Each row was made from one small tree. Brackets hold a mark, then the marks that hang from it, in alphabetical order. Every link used is in the known rows. Write each row's tree.
Each row is shifted at random along 4 fixed directions that mean nothing.
Known rows:
(binem (nuno mifiza (nasil lizatis midife))): [ -50  -12 -210  -94  -58  103   -7  200  123  -40  -53   21 -108   82
   13   45   -3   92   58   79  -26  -16   70  179  -32  -23   22 -151
   57  -16   -7   79   64  -59 -191  -23  141  -74    4   26  -29   88
   81  -20   61   -4  -60 -110  -24  -29   33   80  -56  -78   12   -8
  -66   26  -45    6   28]
(tobu mifiza nuko (nuno binem giko (nasil midife))): [  46   11  -43  -80  -46   74  -39   62  150   -8  -77 -137  -87   34
  -38 -172    0   42  -46   -2  -90  -23    4  -18   37   -6  106   76
  -84  -55   59  -75  -46  -43   22   13    9 -202  -58  -81   71  -49
  -79   13   80  -31   -7  155  -15   33   69  -49   18   36  150  -88
  151   82   67   43   72]
(giki (midife levu) mifiza): [  45    3   -2  -42   39  -36  -17   23  -66  -50   24   82   13   -1
   68  172 -130  -46   47  -21   37   -6  -19  -22  -33   28   76  164
  -63   -4   47   27 -123    9  158   61  -59  -10  -12  -10  -25   40
   90  -49   -5  -49   51  -14    4  -69  -45  -27  -49  -51   22  115
 -273  -71   72  -49  -75]
(levu (degiz (binem (zafud (nuno mifiza)))) (lizatis giko nasil)): [ -81   16 -241 -349 -112  -12   -4  -46  130  -60  -72    9   54  117
 -137 -235  257    3  145  -36 -207 -122  -14  -60   52 -111  -49   23
  127 -167 -167   77   -1 -145  -11    7  -61 -106  -37 -201  261  145
 -142  -46  133   54 -154   24   23  101  137  -91  -71  -90    0  113
  -21   37 -145  -25  -55]
(degiz (binem (zafud tobu))): [  -5  -47 -113  -93   18  -58  -77  -56   21  -80   34 -139  180   63
   47  -71  214  -86  -42 -133  -35  -42  -11 -205  105  -26 -151  175
  190  -96  -22  144  -79  -84  128  -84    6  -50   32 -128  152   59
   24   29  -66  -18 -223  -55   16  135   23  -55 -136   54   26  147
   69  -35  129   -9  -75]
(degiz (binem nuno zafud)): [ 137  -12  206  170   87 -123  -88 -146 -124  -67  117   28   -3  -82
  -30  303 -112  -51 -123 -180  -90  -86  -68   12   -2   58  141   53
 -197  -13 -117 -163  -12   46   62  127  -94   57  -59  -20 -111 -165
   46 -130   -6    3   87  108  -71 -230   -6 -163   22  -32   24 -122
 -166   98   49  -25  -80]
(lizatis giko nasil nuno (tobu nuko)): [ 148   -8   18   30   57  -22  -55 -308  -68  -27   40   24   88  -76
  -38  -52   50  -23  -26 -191  -20  -60    2 -155  -20  -10  -26  -34
  -94  -59 -194   23  -31  -24  164   51 -113  -81  -56 -114  -37   58
 -169 -121  -60   -9   55   83  -32  -71  -10 -136   12 -125  108   28
  -61 -148  -71  -46 -101]
(mifiza (degiz (binem (nuno giko (nasil lizatis)) (zafud tobu)))): [  76  -62  -85  -34   -3   23 -120  -16   52  -94  158  -23  -34  101
  -41   87  149   30   44  -78 -116  -61  -62  -88   29   34  -29  -40
 -191  -77  -93  -34  -19  -89  -32   62   52  -18 -104  -69   85  -33
  135 -194  -87   41 -111  -36   14  -70  -97 -140  -79  102  252  -28
  -15   52   -4   14  -33]
(lizatis (giko (degiz binem)) nuno (tobu nuko)): [-139 -149 -373 -187  -79  157  -37 -162   79    9   60   17  135  199
  211 -111  128  -28  246   86   78   53  202    4  -14  -27 -269  -68
   49  -39 -165  344 -195 -129  -81 -173  132   77 -153  111  124  323
  164  -94  -42   16 -165 -221   65  -67 -199   -2  -60   78 -149  180
  207  -79 -236  -95  -89]
(degiz (binem (nuno giko nasil) (zafud lizatis mifiza tobu))): [ 186   -7  118   95  128 -107  -69  -68 -121  -69  171   18   27 -128
  -66  231   35   19 -110 -172  -37  -65  -26  -94   19   58   28   62
 -125   34  -77 -114   76  128  -40   84   10   39  -13  -60  -90  -82
  -15  -73 -224   75   -2   25  -86  -73  -58  -89  -30   39  164 -142
 -249   39   58   62  -11]
(giki (mifiza nuno) (nuko (degiz binem) tobu)): [ -90   29 -112 -154  -81   24   30  118   82  -51    3   43   27   94
   44  -11   97  -61  129   50  -35  -38   -8  -54   35  -14   -3  150
  -14  -82  -59   99 -197 -134  105  -58  -66  -28  -35   -3  120   19
   43  -15   90  -56  -67   -6  103   47  -38  -18  -63   -9  -27  111
  -24  -29  -61  -23  -79]
(degiz (binem mifiza (nuno (nasil giko lizatis)) zafud)): [ -40  -34 -253  -14  -23  -47  -43  154  118  -12  -17 -270  201   65
  103 -224  226   64 -190  -51  177   49  100  -98   64  -33 -385  294
  592  -33  113  375   51    7 -161 -269  272  -68  169  -75   46  205
   21  218 -111   15 -302 -281 -181  231   82  211 -188   75  -10  203
  -34   75  253   78   35]
(nasil (giko (nuno mifiza)) midife): [ -34  -27  -91  -27   16   90    8   91   33   22  -22   50  -89   14
  104   63 -117   58   32   75  102   42   88  106  -86   -1   80 -152
   26   71   80   73   68   32 -216  -19  144   59   21   62  -93   89
   79   19    9  -16    1  -95  -14  -25  -28   79  -13   19  -68  -91
  144  -93  -11   -2    9]
(mifiza degiz (nuno (binem zafud) (nasil giko lizatis))): [ -22  -44 -109   33  -42   91  -25  142  153    7   22  -71  -66  122
  -52  -55   72   63   11   35   30   59  -37   60  -13   14 -118 -155
  -10   11   71   78   94  -92 -106    4  190  -13   -1   11   14    7
  100  -36   15   30  -71 -112   25    9   -9   43  -28  105  195  -31
   57   79   79   57   97]
(degiz (binem mifiza (nuno (giko tobu)))): [ 175  -29  222  356  166 -111  -55 -148 -172   65  155  -51  139 -143
  178  150 -203  -53 -241 -105  308  112   10 -133  -13  111 -157  149
  151  153   67  108   37  214  -37  -37  150  172   77   82 -176    7
   60   99 -294   38   50 -153 -223  -29 -194  115  -17  190   32   57
  -80   20  191   68   42]
(mifiza (nuno binem (giko degiz) nasil)): [ -62  106   61   32  -51   46   94   63   31   89 -184  -82  -30  -21
  -62 -213  -43   62  -39  128  -41   40  -47   45   21  -38   -2 -108
   64  -22   96  -97  141  -31   26  -47    0 -195   95   46  -59  -73
 -203  126  -23   -2  105   79   24  122  127  102   82  -60   73  -42
   88   45   63   35  120]
(zafud degiz (giki binem) (lizatis giko (tobu mifiza nuno))): [ -29 -126 -309 -135  -17   47  -67  -98   31  -44  118   67   84   92
  -16  -25  357   91  200  -78  -56   -8   68 -127   46    5 -214  -20
  -47    1 -136  203 -153  -42   39 -104   59  168 -117  -73  125  194
  131 -136  -15  -25 -208 -114   97   44  -69 -144 -127  -43  -67  161
   41 -111 -255   -8  -88]
(midife (levu degiz mifiza)): [-101   -1  -24 -184  -21   -9   24   17   96  -18  -83  104  -10   75
  -60   -8  -38 -133  107   28  -36   33  -63   29    2  -42   45   32
   65  -39    7   12  -82  -38  103   86  -47   40    4  -44  155   63
   67   31  147   15   -8   22   29  -24   11   -5    3   45  -67   15
  -79   10  -81  -62  -37]
(giko nuno (tobu mifiza (nuko degiz))): [  77 -104  -52   18  -14   82  -86 -109  105   19  125 -121   95   45
  222 -122   80 -151   34  -68  202   86   18 -290   51   33 -240  157
   99  -18   58  274 -238  -54   55  -96  102  189  -60  -49  190  163
  204  -18 -201    3 -196 -143  -46  113 -177  -21 -131  326   20  130
  472 -168  -15   -9 -103]
(tobu nuko (nuno giko)): [-192   16 -122 -140  -46  107  110  102  119   31 -177   16  -84   10
   -8  -56 -102   73   52  137  -35   48  149  299  -35  -53   93  -56
  -11   -9  120  -70   20   19 -132  -35  -55  -89  -26  139 -120  -53
    5   88  191  -42   48   97   95  -50   94   71  133  -67 -153 -199
   61   39  -59  -59   40]
(nuno binem giko (mifiza degiz) nasil): [  24  -63  -30   18  -51  178  -51   42   32  -41  123  135 -203  140
    1  203 -191   52  233  115 -116  -31  -33  144  -88   50  146 -428
 -521   20 -222 -142   14  -94   20  191   56  -43 -215   92  100  -36
   86 -267   50   46  110   30  120 -285 -240 -118   71  128  164 -131
  -74  121 -165  -15   61]
(midife (levu (mifiza degiz (nuno binem nasil)))): [-105   -7  -92 -147  -52   42   34   89  210   -6 -136  -35   42  135
  -68 -184   81 -114  108   69  -28   65 -101  -39   70  -35  -95   84
  151  -66   74   95  -52 -135  176  -10   53 -101   42  -40  164   78
    2   81   65   18  -57  -34    4   86   39   72  -48   58  142   96
  -84   24   34   14   72]
(tobu (mifiza (degiz (binem (nuno (nasil lizatis)) zafud))) nuko): [-200   27  -71  -91 -127   33  114  263  116   34 -165  -63 -109   46
  -61 -114  -20  102    1  206 -110  -30  156  358  -17  -69  108   48
   36  -25  116 -107   87  -18 -213  -58  -80 -123  -14  145  -26 -100
  -42  109  318  -15   34   85   45  -34  185  123  127 -133 -210  -81
  -89  195  -18  -16  128]
(giko (degiz (binem (zafud lizatis)))): [  16   13   37   33   -4  -80  -34  -31 -101   23    2 -130  103   -9
   12  -60   93  -16  -88  -25  -15  -14  -32  -90   53   -8  -80   64
  134  -45   21   19   10   -3    7  -63   -8   43   64  -40   19    8
  -11   27  -40  -17  -54  -25   45   95   94  -24  -32    6  -77   88
  141   28   56  -15  -49]
(binem (zafud mifiza tobu)): [ -84   -1  -90  -82   34  -78   34   73   36  -41  -55 -125  178  -24
   15 -154  229  -16  -75  -89   90   17   36 -112   83  -51 -178  188
  404  -45  123  202   30   30   44 -154   20  -58  162  -88   34   87
  -43  192  -77   -8 -207 -110  -35  256  107  125 -111   -1  -45  156
 -102 -114  194   45   10]
(degiz (binem (zafud (lizatis giko) (nuno mifiza)))): [  22   41   32   54   63 -122   22  -19  -98   20  -41  -82  123  -94
  -66  -44   70   53 -141  -64   37   -5   41    3   50   -9  -28   66
  226   33   44   27  140  107  -31  -95   32  -12  121  -19 -143   13
 -142  116   -3    8    1  -25  -13   92  130   58    1 -101  -54   18
 -166   46  109   66   50]
(nasil (giko tobu) (lizatis nuno) (midife (levu degiz))): [ -30   76  -72 -212  -77   42   18   67   87  -11 -135  104 -175   39
 -155 -142   88   30   62   70 -133  -49  -51    8  -27  -88  222 -155
   10  -31   65 -173   40  -76  -74   34  -57 -104   44 -129   39   17
  -65  -20  120  -21   27  118   29   81  164  -44    0 -127   57 -125
  212  -87 -113  -29  -59]
(giko (degiz (binem zafud)) (nuno (nasil midife)) (tobu mifiza)): [  50  -13   11   27  -95   56  -32  -43   -3   51   15 -120  -16   29
  176 -158   42  -63   24   90  -21  -52   38 -158   28  -24  -25   84
    8  -59   -4   22  -45  -89  -63  -84    0    0  -48  -15  216   78
  -27  -11 -173   18  -47  -19  -77  103   -9   -3  -74   62  -87  113
  462  -77  -53  -33  -47]
(zafud (giki binem midife (nuko degiz)) (mifiza nuno) tobu): [-111   58  -82 -180   -4  -51  102  147  -32  -36  -15   62   73  -33
  -41  -30  184   62   68   18   -8   -8    3  -95    5   -4 -128  338
   90   30  104  130 -122   -4   53  -71  -38  -19   82   -3   -6  -14
    0   96  -38  -15  -97  -65   73  213   27   46  -83 -141  -50  164
 -263 -134   41   51  -16]
(zafud degiz giki (lizatis (giko tobu)) (nuno binem)): [  42   67   64  -61   55  -64   42 -126 -124   32  -16   61   21 -137
 -221  -91  241  108    4  -78 -106  -16 -107 -149   48  -14  -59  -79
    1   40   -5 -130   76   75   96    0  -42   77   87 -103  -97  -54
 -134    3  -96   20    5   68   79  199  114  -93    1 -134   63 -110
   82 -144 -130   69   -9]
(midife (levu degiz (lizatis giko tobu))): [ -44   33  -19 -144   -6  -31   32 -100   14    9  -89   94   37   13
 -103 -104   -4 -111   57    1   13   45  -51  -24   11  -56   13  -64
  101   -6    8   -1    7  -26   65   69  -83    5   40  -66   71   84
  -62   24   64   29   44   26   52   13   35   10   45   -9  -11   51
   10   -5  -83  -55  -45]
(nuno (binem zafud) (giko degiz) mifiza): [  36  -46    5  200   -2   58  -49  -24  -64   58  108 -103   42   59
  137  -19 -112   37  -44   48  215  111   31   -3  -34   60 -183 -129
   62   89  -23  168   34   48  -55  -90  239   67    1  106   -4  115
   89   -4 -158   50   -9 -210  -24  -38 -194  109  -15  209  -13   97
   53  111   71   65   62]
(nuno (binem (zafud giki lizatis tobu)) (mifiza degiz) nasil): [ 123   76  298  257   70  -88   20   10 -172   15   48    8  -81 -141
 -189  100  -47   63 -150  -25  -67  -17 -121   35  -11   57  106 -137
 -193  117  -49 -258  222  110   62  120  -42  -22   59   13  -96 -240
 -167  -16  -19   53  191   95   40  -36   30   -2  101  -97  104 -104
 -232  121   71  105  136]
(mifiza (nuno (nasil (giko (degiz (binem zafud)) tobu)))): [  45  -82 -154  -91  -59  108  -99  -69  123  -46  100  -60   11  137
   69  -41  162  -47  105  -53  -70  -40  -55 -199   28   -9 -131    1
  -97 -114  -79   80  -98 -177   62    3   67    4 -109 -102  213   81
  110 -147 -161   29 -172  -57    2   22  -99 -122 -130  168  190  -15
  322  -80  -38  -31  -89]
(levu (degiz (binem (nuno giko (nasil lizatis)))) mifiza): [  96  102  236   91   54 -109   15   -8  -74   68  -26   79  -90 -104
 -152   45 -177   -6 -160   -2  -67  -14  -83   50  -22   19  178  -49
  -35   50   10 -220  151  131  -72  157  -25    1   58  -31  -42 -143
 -134   62   74   40  186  139  -72  -26   66  -11  109  -47   43 -104
 -113  153   10   43   77]
(tobu nuko (nuno binem giko (mifiza degiz))): [-128   -1 -208 -261 -142  123    4   96  249  -37 -133 -101  -43  179
 -108 -303  179   64  160   82 -197  -31  -60   11   85  -48   50  -21
  -35 -155   -1  -20 -112 -164  128  -65  -32 -256  -72  -81  133   -4
  -50  -31  207  -50  -94  114   95   91   69  -59   -7   11  183   -6
   86   60  -33   29   60]
(nuko (tobu (nuno (binem zafud) mifiza nasil))): [ -87  -39 -106  100  -63  129   28   90  124  -16   -3   19  -68   87
  109   46  -90  -47   75  101   66   54  111  175   -5    3  -52 -182
  -36   56 -118   73   -7  -41  -70  -66   85    1  -77  137  108   40
   56   22   36   11   -9  -60   20 -127  -91  100   19   45 -153   25
   70  132  -71  -12   53]
(nasil (giko degiz) lizatis): [  83   57  109   12    4  -14  -18   26  -89   36  -21   22 -136  -74
 -119   35  -30   72  -72  -10  -99  -51  -71   -6  -42  -19  201 -225
 -102   -1   60 -244   78   38  -17   82  -80    3   48  -88  -88 -104
  -60  -56   67  -59   82  163  100    4  144 -107   64  -63   33 -198
  236  -56  -31  -23  -67]
(giko degiz (tobu (mifiza nuno) nuko)): [  49   41  278   90  -18   11   61  -70  -51   77  -46   53 -127 -116
  -39   13 -146  -48    3   44  -73  -32  -67   30  -14    5  249  -27
 -246   -2   81 -287  -38   34  106  102 -245   29  -59   42  -64 -192
  -67  -31   44  -31  193  250   11  -46   31  -66  144  -16  -22 -177
  197  -76  -81  -33    3]
(mifiza degiz (nuno binem (giko (tobu nuko)))): [  68   83  322  210   47  -14   65  -57  -53  102  -50  -15  -70 -102
 -120  -83 -167    0 -111   34   37   73 -160   -6   -1   51  120  -92
 -160   71  172 -231  114   52  101  114  -76  -56   50   63 -188 -248
 -121   45  -22    3  231  153    5   42  -10   29  159   50  237 -142
   62   29  130   75  145]
(degiz (binem (mifiza (nuno (giko (tobu nuko)))) zafud)): [  -1   -2  140  121   32  -39   39  -24  -43   17   12  -37   17  -76
   23   62 -125   -7 -100    1   50   -9   39   88  -14   20   75   95
  -15   41   57  -75   64   64  -45    5  -52  -30   -1   87 -117 -112
  -52   58  -18   26   82   51  -87  -67  -36   61   74   23  -31 -124
  -90   89  105   18   46]
(degiz (binem (nuno giko) zafud)): [  86  -50    9  141   84  -65 -101 -113  -49  -31  120 -108  131   -2
   91   97  -13  -11 -152 -144  122   39   14  -83   21   57 -158  139
  105   10   -5  134   -6   49  -33  -45  141   62   12    1  -74   29
  113  -11 -154   29  -80 -135 -103  -55  -93   -6  -71  135   63   31
  -65   83  153   31  -30]
(degiz (binem mifiza (zafud tobu))): [-219 -100 -254 -243  -86   55   29  108   89 -125   -4   73    3  130
   70  129  108  -13  231   75 -169 -126  145  187   10  -72   51  -19
  -36  -88 -156   38  -86 -125  -58  -58  -97  -56 -115   52  150   62
   86  -49  147  -11 -162    2   49 -114  -18  -26  -41  -78 -244   -7
 -146   35 -124 -103  -75]
(binem nuno (zafud lizatis)): [  -7  -12  -28  100   57  -71    2   39  -20  -22    5  -61   88  -63
  -11   77   49   47 -126 -105  125   52   23   90   14   12 -162   88
  240   22   88  141   69   74 -127  -69   87   97  103   19 -199   25
  104   69  -59    6  -81 -142  -84   27   62   93  -44  -22  -57    5
 -195   32  117   21  -17]
(giko (nuno mifiza (nasil lizatis)) (tobu (nuko (degiz binem)))): [ -61  -41 -270 -177 -159  186   -4  100  184   32  -16 -114    1  145
  152 -253  125  -68  138  166   22   20  113  -96   41  -54 -198  -44
  136  -50  -14  210 -106 -163  -90 -153  145  -24  -49    8  285  198
   57   22  -78   24 -195 -143   63  156  -62   64 -105  150  -48   99
  508  -51 -142  -23  -46]
(zafud giki (nuno mifiza (nasil (giko (tobu nuko)) midife))): [  -6   35  -83 -129   -1   82   30   76   47   13  -54   -1  -84  -32
  -61  -81   73  118  -29   25  -25    6   28   -7  -42  -28    6   10
   23   42   80  -27   77   22  -63    2   90  -54   51  -45  -22  -14
  -55   53  -20   27  -43  -16   21  131   35   45  -22  -49   81 -183
  155 -104  -14   59   47]
(giko (degiz binem) (tobu nuno)): [  55   59  182  133   -1  -57   12 -141  -91  104  -67  -79   52  -76
   63 -148  -15 -101 -105   31  -10   17  -53 -168   72   -2   10   77
   83  -19   63 -121  -30   34  123  -70 -110   24   53   -9   41  -71
 -108   92 -101  -49   76  109  -16  129   87  -13   29  -12  -69   83
  386  -77   13  -25  -19]

Which tree is each row?
[ -32   32    9  -31  -18   -3   69  -54    7   59 -130 -116   84  -72
   10 -291   33   -6  -78    2   88   23   50  -84   35  -65  -55  104
  245  -18  172   51    8   15  107  -89 -102  -98   95  -50   -5   31
 -166  171   33  -54  -25   68   13  213  106   82   31  -19  -67   35
  198 -107  100    0    9] -> (lizatis (giko (tobu mifiza nuko)))
[ 103  -87   -5  156   95   25  -80 -151  -32   10  132   27  110    4
  133  107  -90  -66  -26 -111  214   99   55  -46  -23   81 -119  -50
   -6   85  -99  224  -77   70   44  -24  144  118  -52   57  -78  135
  116  -60 -102   19    1 -167  -66 -113 -231   21  -21  117   55  120
 -125  -63   -3   23    6] -> (lizatis (nuno mifiza) (tobu nuko))
[ 152  -26  191   83  115 -169 -106 -181  -76  -86  120  -99   99 -118
  -67  119  128  -61 -203 -263  -99  -87  -93 -205   78   57   58  333
  -46  -31  -62 -107  -79   83  177   35 -114    3  -11 -150    0 -173
  -37  -37  -53    3  -36  135  -90  -40   28 -164  -46   -8  100  -79
 -103   25  129   44  -62] -> (degiz (binem mifiza (zafud giki (tobu nuko nuno))))
[  41  -74 -293 -353  -78   94 -132 -102  166  -67   29 -147  108  181
   40 -300  279 -122  119  -83   39   21 -112 -375   79  -46 -243  182
  208 -150   83  285 -247 -224  110  -22  104  -14  -13 -251  281  275
  159  -85 -170   15 -302 -151   36  230  -58  -84 -220  233  252  153
  480 -158   -3  -35 -182] -> (nasil (midife (levu (lizatis (giko degiz (tobu nuko))))))
[  47  -42  -76   -7   12   -6  -78   71  -46  -65  192   -2   67   62
  200  188 -102  -17   18  -23  161   27   24  -87  -66   85 -215  306
  -50    4  -78  253 -197  -20  -93   17  144  112  -72   66   42  101
  256  -94 -144   25  -88 -230  -53  -86 -239    8 -114  154    9  206
 -191   19   68  -14  -76] -> (giki midife (nuko (degiz (binem mifiza (nuno nasil)))))
[ -45   81   16   -9   26  -65   88  184  -40   54  -60  -25   96  -16
   42  -83  -60   75  -51   51  178   86  -53   -9  -30   43 -106  360
  172    4  267  198  -28   39   35  -34   34  -43  132   57 -180    2
   36  125    7  -57   45 -147  -23  207    1  169  -33  -68  112  276
 -395 -116  252   62   95] -> (giki midife (mifiza degiz nuno) nuko)
[-104   -2    4  -36  -95   26   67   -1  -33   24  -43   76  -40   10
   86   17  -27  -23  134  148  -98  -70   32   79    0  -42   58  -19
  -24  -46  -72  -95  -75  -42  -19  -59 -142   15  -48   89   45   -6
   -3    0    1  -21   24   57  -48  -33   -3   17   25  -77 -211    6
  114  -29 -164  -86  -57] -> (giko (degiz (binem mifiza nuno)) tobu)
[ 309   31  321  229  131  -76 -128 -193 -225   10  161   49 -123 -152
  -25  235 -191   -1 -177 -180    3  -56 -148 -179 -113   75  193 -120
 -336   36  -69 -243   63   91   26  258  -61  117  -28 -113  -96 -144
  -22 -189 -134  -12  182  133  -29 -152  -24 -196   38   19  160 -165
  172 -109   33  -24  -95] -> (lizatis (nasil (giko degiz) midife))
[-136   40  -97 -164  -42   -2   87  119    0  -10  -89   86  -25   37
  -73  -19  109  126  139   99 -141  -34  -16   88    8  -14   38   87
  -26  -14   44  -16  -45  -37   84  -40  -45  -71   26   17  -37  -38
  -17   20  143  -46    7   14   69   97   86    4  -18 -226  -21   96
 -247  -51  -28   25   50] -> (zafud (giki midife (mifiza degiz)) (nuno binem))
[ -63  -11   -6   60  -59   26  -15   16  122  -57    7   -4  -24   64
   53  -27   77 -101   63   11   10   13  -33  -58   77    7    4  -67
   11  -31 -123   24 -147  -78   66  -93  -50   27  -37   -7  151  -17
   42    6   65  -55  -52   53   25  -34  -13  -17  -28   60  -92   92
  211   61  -53  -13  -47] -> (nuko degiz (tobu (nuno (binem mifiza))))
[ -48  169  233   31  -18 -207   68   -2  -63   21 -186  -69   32 -106
 -188 -155   31   11 -216  -45 -159  -73 -123   25   66  -59  147  177
  190  -92   58 -209  131   46   51    1 -213 -161  157  -85  -73 -220
 -253  163  187  -28  108  204  -68  123  307   12   79 -222  -72   20
 -139  128  148   18   45] -> (levu (degiz (binem nuno zafud)))
[ 118  187   80  -39   -3  -96  -35  -14   21  -37 -204 -195   54  -70
 -190 -386  201  111 -198 -127 -157 -103 -185 -274  113  -59  147   81
  219 -172   34 -103  152  -46  216  -60  -81 -447  199 -304  -19  -60
 -428   95   -2  -57   31  176  -68  316  299  -34  -68 -207  352   99
  -77  -68  244  116   56] -> (lizatis (nuno giko mifiza (nasil midife)))
[ -94   18   36   30  -30   15   56   94   -3   15  -63   -9  -32   25
  -28  -58  -67   76   42  106   -5   11  -30  104  -11   -5   55 -139
   -6   11   25  -54   68   -2   13   -9  -16 -111   36   57  -50  -49
  -74   49   95  -22   60   37   15    4    2   70   69   -1    9    2
 -132   84   60   23   96] -> (nuno (binem (mifiza degiz)) giko)
[-160 -108 -259  -39    3   88   63  126   37   39  -41   31  102   62
  154    1   23    0  117  120  198  114  230  172   -1  -27 -183 -144
  233   96   64  273    8   17 -159 -159  130  150   22  146  -18  235
  135  117   42  -33 -126 -219   65   46  -72  189  -13   30 -277  152
  -11  -62  -80  -41   38] -> (zafud (lizatis (tobu mifiza)))
[ -21   26  -49   14   -1   58   23   46   33   -4  -63   72  -68   -7
    1   35  -80   78   27   31  -20   -8   65  125  -62  -24   81 -177
  -42   14  -81  -29  100   28  -36   -4   29  -88    1   24  -53   30
  -90   -4   64   -2   65   20   -1  -79   38   22   37  -85  -16  -78
 -139  -22  -42   -3   42] -> (lizatis (nuno mifiza (nasil giko)))
[ -81  -63  -66 -154  -23  -13  -31   -5  165  -74  -29    5   50  148
  -64  -11  111 -137  124  -18  -97   -9  -92  -33   69  -13   27  141
   14 -102   -2   34 -109 -139  161   30  -24  -17  -48  -57  156   36
  101  -51  109   17  -68    1    9  -58    1  -58  -62   60  105   37
 -134   42   -4  -22  -21] -> (midife (levu (mifiza (degiz (binem zafud)) nuno)))
[-230   46  -49  -91  -68  -14  173  238  -39   27 -130  171 -122   -5
  -80  142  -57  128  152  229 -156  -64  139  448  -51  -53  233 -118
 -101   22   31 -175  126   40 -174   -8 -147   -1  -10  200 -157 -102
  -35   45  298  -32  136   80  110  -94  154   81  141 -287 -291  -92
 -349   86 -134  -53   83] -> (giki (mifiza (degiz (binem (zafud lizatis nuno)))))
[ -30   22  -12   80  -17  -38   38   87  -54   -3    2   25   -2  -25
  -13  106  -47   61  -12  -27    5  -22   39  132  -24   -1  -23   16
   28   44   -1   57   22   42    1  -17    5    2   25   48  -88  -16
   -2   35   51   -7  -12  -32  -17  -25   40   31   -1 -113 -135   52
 -265   71   41    7   10] -> (giki (binem (zafud (nuno mifiza))))
[ -32  -54  131   46   44  -33   -4  -38  -46  -26   90  240 -105    2
   50  415 -295 -108   97   44    1   22   19  232 -100   52  156  -31
 -273   87 -132 -128  -74   91  -78  162  -45  209 -138  175  -44  -50
  213 -114   83   65  159   12  -63 -405 -162  -39   97   67 -172 -145
 -291  139 -179  -92  -26] -> (midife (levu (degiz (binem mifiza nuno))))
[  77  124  244  163   79 -164   89  -86 -211   96  -79    1   76 -239
 -148 -143   43   70 -146  -39   43    4  -81  -90   37   -4   39  -74
  160   67   39 -115  199  177   18  -54 -106  -12  185  -32 -231  -57
 -310  140  -78  -20  166   94  -59  180  162   72   84 -204  -31   47
 -101  -89   29   72   63] -> (zafud degiz (lizatis (giko (nuno (binem mifiza))) tobu))
[-186  -96 -230 -147  -92  101   -4  102  172  -47  -21  -25   50  207
  138 -115  149  -76  204  113   -4   15   79  -17   72  -40  -71  -45
   61  -66  -32  158 -156 -159   31 -117   -9   21  -78   26  268  120
  123   16  157  -58 -191  -61  119   51  -57   18  -66  120 -131  191
  212   -1  -78  -50   -2] -> (nuko (tobu (mifiza (degiz binem))))
[ 198   15  224  182  147  -60  -28 -118 -165   35   90  121  -74 -176
  -42  264 -279  -44 -143 -130   85   15  -25   27 -116   43  103 -173
 -177  126   -8 -159  128  147  -61  250  -33  176    7  -28 -132  -91
  -25  -62  -58   25  165   84   -2 -170  -12  -73  106   34   12 -200
    4  -19    0  -35  -49] -> (levu (lizatis (nasil giko)))
[  82  -63  -48  -20   13   97  -40 -104  -26  -31   95  121  -81    0
   56  148  -72  -35  104  -54  -31  -56   25  -52  -92  -19   15 -205
 -238   -6 -130  -65  -38  -61   49  141  -57   79 -114  -50   94   33
   51 -158  -67  -11  -21   46   46 -118  -99 -131   -9   44   -2 -140
  205 -162 -143 -105 -135] -> (lizatis (nasil (giko tobu)))
